Below is a small trained network, with its code and all its weights. Each question gives an input and a class and asks what happens when units are switched off, that is, made to give their printed mean instead of their output.

import numpy as np


def w(rows, s, z=0):
    codes = np.array(rows[::2]) - 128.0
    scale = np.full(codes.shape[1], s)
    scale[-1] = z or s
    return codes * scale


def norm(h):
    return h / np.sqrt((h * h).mean(-1, keepdims=True) + 1e-5)


def f(y):
    return y / 2 * (1 + np.tanh(0.7978845608 * (y + 0.044715 * y**3)))


def log_softmax(a):
    a = a - a.max(-1, keepdims=True)
    return a - np.log(np.exp(a).sum(-1, keepdims=True))


def net(x, mask):
    res = np.array(x, float).reshape(1, 3) / 4 @ E
    u = 0
    for l in range(4):
        y = f(norm(res) @ A[l][:, :-1].T + A[l][:, -1])
        res = res + np.where(mask[u : u + 4], y, B[l][:, -1]) @ B[l][:, :-1]
        u += 4
    return log_softmax(norm(res)[-1] @ U[:, :-1].T + U[:, -1])


A, B = {}, {}
E = w([
[252,30,125,123,131],'x0',
[7,89,29,152,136],'x1',
[135,114,102,254,79],'x2',
],0.0041)
A[0] = w([
[115,189,235,94,94,241],'0.n1',
[155,179,105,154,165,10],'0.n2',
[141,119,116,186,111,39],'0.n3',
[111,188,254,143,60,82],'0.n4',
],0.0066,0.0013)
B[0] = w([
[169,168,29,81,203,252],'0.n1',
[167,78,241,122,50,115],'0.n2',
[200,132,180,203,36,150],'0.n3',
[200,176,1,101,140,230],'0.n4',
],0.005,0.0032)
A[1] = w([
[179,44,97,201,99,237],'1.n1',
[74,183,149,149,113,253],'1.n2',
[148,55,85,125,45,158],'1.n3',
[147,101,254,141,200,55],'1.n4',
],0.0072,0.0014)
B[1] = w([
[92,126,247,155,121,252],'1.n1',
[157,105,137,76,131,156],'1.n2',
[134,153,98,183,71,181],'1.n3',
[127,63,139,121,169,119],'1.n4',
],0.012,0.0041)
A[2] = w([
[190,103,65,92,153,163],'2.n1',
[148,47,138,255,81,128],'2.n2',
[166,237,180,150,108,110],'2.n3',
[245,176,164,61,164,255],'2.n4',
],0.0067,0.0013)
B[2] = w([
[125,151,189,179,149,184],'2.n1',
[125,249,203,175,126,244],'2.n2',
[147,143,2,182,114,197],'2.n3',
[91,66,108,170,128,252],'2.n4',
],0.0084,0.0044)
A[3] = w([
[187,138,94,53,141,64],'3.n1',
[42,119,97,54,206,1],'3.n2',
[27,33,28,164,54,215],'3.n3',
[2,179,113,214,166,204],'3.n4',
],0.0052,0.0015)
B[3] = w([
[197,204,135,251,252,131],'3.n1',
[110,175,153,109,79,207],'3.n2',
[194,104,130,134,1,164],'3.n3',
[165,82,182,67,136,254],'3.n4',
],0.0062,0.0033)
U = w([
[101,102,141,80,32,140],'0',
[120,159,253,213,91,173],'1',
[159,179,41,114,237,151],'2',
[174,162,53,208,80,107],'3',
[153,11,169,132,218,162],'4',
[64,161,121,16,165,145],'5',
[115,86,117,134,134,3],'6',
],0.014,0.0067)

Each question gives the input, the list of numbers given to net, and the class t.
The units are the neurons (one row each of A and B). Each row of codes is followed by its name. A weight is (code - 128) times the scale printed after its matrix; where a second scale follows, it is the last column's (A, B and U).
mask holds one flag per neuron, layer by layer. A switched-off neuron (its flag False) gives its mean, the last column of its row in B, instead of its output. The means were averaged over made-up inputs and are rounded, as every weight is.
A unit's drop is (log p(t) with every unit on - log p(t) with that unit switched off) / (log p(t) with every unit on - log p(t) with every unit switched off).
The circuit of an input: a set's keep is (log p(t) with only the set's units on - log p(t) with every unit switched off) / (log p(t) with every unit on - log p(t) with every unit switched off). Starting from the 12 units with the biggest drops (on a tie, the unit counted first), units are removed one at a time, each time the one whose removal leaves the highest keep (on an exact tie, the one counted first), for as long as the keep stays at least 0.8.
units of the circuit, in order: the units of the circuit, biggest drop first
unit that matters most: the unit with the biggest drop
top k neurons: the k neurons with the biggest drops, biggest first
k most important neurons of layer l: the k neurons of layer l with the biggest drops, biggest first
drop of u: that unit's drop, to one decimal
input [3,2,-5], class 4: units of the circuit, in order	2.n2
input [-3,5,-2], class 5: top 2 neurons	2.n4, 1.n3
input [-5,4,1], class 0: 2 most important neurons of layer 0	0.n1, 0.n4
input [7,8,-4], class 1: top 2 neurons	0.n1, 2.n2
input [2,-6,0], class 4: top 2 neurons	2.n4, 1.n3
input [5,6,-3], class 1: top 2 neurons	0.n1, 2.n2
input [-1,-5,1], class 2: top 3 neurons	0.n1, 1.n1, 0.n4
input [-6,-2,2], class 2: units of the circuit, in order	1.n1, 0.n1
input [-7,0,2], class 2: top 2 neurons	1.n1, 0.n4
input [4,4,-4], class 0: top 2 neurons	0.n3, 0.n1
input [-7,7,6], class 0: top 3 neurons	1.n1, 1.n2, 3.n3
input [7,-7,-1], class 4: top 2 neurons	1.n4, 2.n4
input [1,1,-2], class 5: 3 most important neurons of layer 2	2.n3, 2.n4, 2.n2
input [-7,1,5], class 3: units of the circuit, in order	1.n1
input [8,8,-6], class 1: units of the circuit, in order	0.n1, 1.n3
input [1,-4,-5], class 4: top 2 neurons	2.n4, 2.n1
input [1,1,-3], class 5: top 3 neurons	2.n3, 0.n3, 3.n2
input [-3,-4,7], class 3: top 2 neurons	2.n3, 0.n4
input [4,2,-6], class 4: 2 most important neurons of layer 1	1.n1, 1.n4
input [-1,8,0], class 0: unit that matters most	3.n3
input [-8,8,3], class 0: drop of 3.n3	0.5
input [-4,-3,3], class 3: drop of 0.n4	-0.3
input [0,3,-4], class 5: drop of 2.n3	0.2
